Here is a tiny trained network, its code and every weight. The questions are about switching its units off for an input and a target symbol, where a switched-off unit gives its printed mean instead of its output.

import numpy as np


def w(rows, s, z=0):
    codes = np.array(rows[::2]) - 128.0
    scale = np.full(codes.shape[1], s)
    scale[-1] = z or s
    return codes * scale


def f(y):
    return y / 2 * (1 + np.tanh(0.7978845608 * (y + 0.044715 * y**3)))


def softmax(a):
    e = np.exp(a - a.max(-1, keepdims=True))
    return e / e.sum(-1, keepdims=True)


def log_softmax(a):
    a = a - a.max(-1, keepdims=True)
    return a - np.log(np.exp(a).sum(-1, keepdims=True))


def net(x, mask):
    ids = ['αβγδεζθλμξπστφψω'.index(c) for c in x.split()]
    T = len(ids)
    res = E[ids] + P[:T]
    r = res
    for j in range(3):
        rows = slice(4 * j, 4 * j + 4)
        q, k, v = (r @ M[0][rows].T for M in (Q, K, V))
        z = softmax(np.where(np.tri(T) > 0, q @ k.T / 4**0.5, -1e9)) @ v
        o = O[0][rows]
        res = res + np.where(mask[j], z, o[:, -1]) @ o[:, :-1]
    y = f(res @ A[0][:, :-1].T + A[0][:, -1])
    res = res + np.where(mask[3:11], y, B[0][:, -1]) @ B[0][:, :-1]
    return log_softmax(res[-1] @ U[:, :-1].T + U[:, -1])


Q, K, V, O, A, B = {}, {}, {}, {}, {}, {}
E = w([
[111,91,108],'α',
[181,68,82],'β',
[161,132,72],'γ',
[228,55,58],'δ',
[121,45,108],'ε',
[152,94,76],'ζ',
[189,57,90],'θ',
[192,30,87],'λ',
[147,98,84],'μ',
[77,154,112],'ξ',
[179,36,114],'π',
[200,30,55],'σ',
[129,86,96],'τ',
[133,76,92],'φ',
[173,77,82],'ψ',
[11,133,140],'ω',
],0.011)
P = w([
[134,204,46],'0',
[32,69,60],'1',
[175,157,148],'2',
[126,83,197],'3',
[21,57,66],'4',
[172,160,146],'5',
[125,84,195],'6',
[18,47,66],'7',
[171,161,146],'8',
[124,85,196],'9',
[15,35,63],'10',
[171,160,146],'11',
[123,89,197],'12',
[46,7,48],'13',
],0.014)
Q[0] = w([
[152,129,158],'H1',
[140,163,253],'H1',
[105,117,69],'H1',
[144,137,98],'H1',
[120,161,103],'H2',
[105,120,132],'H2',
[117,91,115],'H2',
[164,136,241],'H2',
[115,93,180],'H3',
[79,113,41],'H3',
[139,132,112],'H3',
[123,134,125],'H3',
],0.023)
K[0] = w([
[175,141,147],'H1',
[197,234,249],'H1',
[71,87,80],'H1',
[122,83,140],'H1',
[95,117,84],'H2',
[102,148,155],'H2',
[151,168,148],'H2',
[128,60,218],'H2',
[86,103,172],'H3',
[115,131,22],'H3',
[143,121,113],'H3',
[129,139,126],'H3',
],0.02)
V[0] = w([
[74,76,64],'H1',
[112,128,100],'H1',
[102,157,66],'H1',
[141,195,111],'H1',
[155,91,101],'H2',
[10,42,109],'H2',
[37,195,25],'H2',
[142,135,70],'H2',
[95,115,58],'H3',
[114,108,83],'H3',
[147,99,141],'H3',
[85,161,47],'H3',
],0.012)
O[0] = w([
[102,135,221,251],'H1',
[127,118,150,158],'H1',
[137,92,156,165],'H1',
[154,84,99,77],'H1',
[169,119,119,170],'H2',
[119,132,2,122],'H2',
[106,241,121,150],'H2',
[159,159,141,176],'H2',
[87,106,90,184],'H3',
[94,120,93,173],'H3',
[119,157,116,141],'H3',
[106,66,98,158],'H3',
],0.017,0.012)
A[0] = w([
[146,148,176,2],'N1',
[249,182,127,135],'N2',
[171,220,167,75],'N3',
[89,62,152,124],'N4',
[73,106,98,114],'N5',
[122,127,75,132],'N6',
[139,74,123,122],'N7',
[81,128,59,195],'N8',
],0.017,0.0084)
B[0] = w([
[70,27,172,166],'N1',
[39,227,89,155],'N2',
[198,192,147,161],'N3',
[158,131,48,252],'N4',
[181,184,157,182],'N5',
[68,238,109,152],'N6',
[83,143,179,181],'N7',
[158,3,130,192],'N8',
],0.021,0.019)
U = w([
[246,188,59,37],'α',
[254,171,168,75],'β',
[203,168,108,85],'γ',
[107,165,131,224],'δ',
[93,126,236,97],'ε',
[234,66,203,71],'ζ',
[39,147,135,22],'θ',
[152,152,146,143],'λ',
[163,138,145,154],'μ',
[208,119,130,248],'ξ',
[102,115,110,254],'π',
[31,38,174,112],'σ',
[116,128,57,43],'τ',
[135,127,117,249],'φ',
[170,128,134,244],'ψ',
[217,54,74,128],'ω',
],0.0072,0.0045)

Each question gives the input, a string of symbols that net reads in full, and the target symbol t.
The units are the heads (4 rows each of Q, K, V and O) and the neurons (one row each of A and B). Each row of codes is followed by its name. A weight is (code - 128) times the scale printed after its matrix; where a second scale follows, it is the last column's (O, A, B and U).
mask holds one flag per unit, heads first, then neurons. A switched-off unit (its flag False) gives its mean, the last column of its rows in O or B, instead of its output. The means were averaged over made-up inputs and are rounded, as every weight is.
A unit's drop is (log p(t) with every unit on - log p(t) with that unit switched off) / (log p(t) with every unit on - log p(t) with every unit switched off).
The circuit of an input: a set's keep is (log p(t) with only the set's units on - log p(t) with every unit switched off) / (log p(t) with every unit on - log p(t) with every unit switched off). Starting from all 11 units, units are removed one at a time, each time the one whose removal leaves the highest keep (on an exact tie, the one counted first), for as long as the keep stays at least 0.8.
units of the circuit, in order: the units of the circuit, biggest drop first
unit that matters most: the unit with the biggest drop
k most important neurons: the k neurons with the biggest drops, biggest first
heads that matter: for each layer, one digit per head in row order, 1 if its drop is at least 0.15 and else 0, layers parted by /
input ξ δ θ ψ ξ π μ γ, target β: 3 most important neurons -> (N5; N3; N1)
input ξ ε ω ξ π π ξ ω δ ξ σ, target β: heads that matter -> 110
input δ ω δ μ, target ω: units of the circuit, in order -> (H2; N4)
input ζ ω τ δ ω γ, target α: units of the circuit, in order -> (H2; N3)
input δ π θ, target δ: units of the circuit, in order -> (N2; H3)
input ξ δ π γ φ ζ δ ξ, target β: 2 most important neurons -> (N3; N5)
input δ ξ λ π ε ω θ γ, target σ: units of the circuit, in order -> (H2; N1)
input γ δ δ δ δ π ω δ γ α σ ξ ω λ, target ε: 3 most important neurons -> (N1; N3; N8)
input π δ δ ξ δ δ δ ω γ, target α: units of the circuit, in order -> (H2; N1)
input δ σ ζ, target β: units of the circuit, in order -> (N3; H1)
input π δ δ φ σ, target α: units of the circuit, in order -> (H3; N4; N5)
input δ δ ζ, target β: units of the circuit, in order -> (N3; H2)
input θ φ δ ω ω δ ε, target ω: 2 most important neurons -> (N8; N2)
input δ ω ξ ζ δ α δ γ δ δ λ δ ψ δ, target σ: 2 most important neurons -> (N1; N5)
input ω ω δ τ, target ω: units of the circuit, in order -> (H2; H1)
input δ λ δ ξ ψ, target σ: most important neuron -> (N1)
input δ γ π θ φ, target σ: units of the circuit, in order -> (H2; H1; N1)
input π γ φ δ ε δ π ξ ξ δ δ σ σ ξ, target α: 4 most important neurons -> (N4; N5; N1; N7)
input δ δ δ ω ω γ β σ π, target θ: unit that matters most -> H3
input ξ δ π α γ δ δ λ ω ξ δ, target β: units of the circuit, in order -> (H2; N3)
input δ δ δ δ π τ δ ω δ φ, target ω: unit that matters most -> N4
input ω δ ξ δ δ δ, target ε: 4 most important neurons -> (N1; N4; N2; N3)
input π δ α ε τ, target α: 3 most important neurons -> (N4; N5; N1)
input ξ δ ξ, target τ: units of the circuit, in order -> (N6; H1; H2; N8)
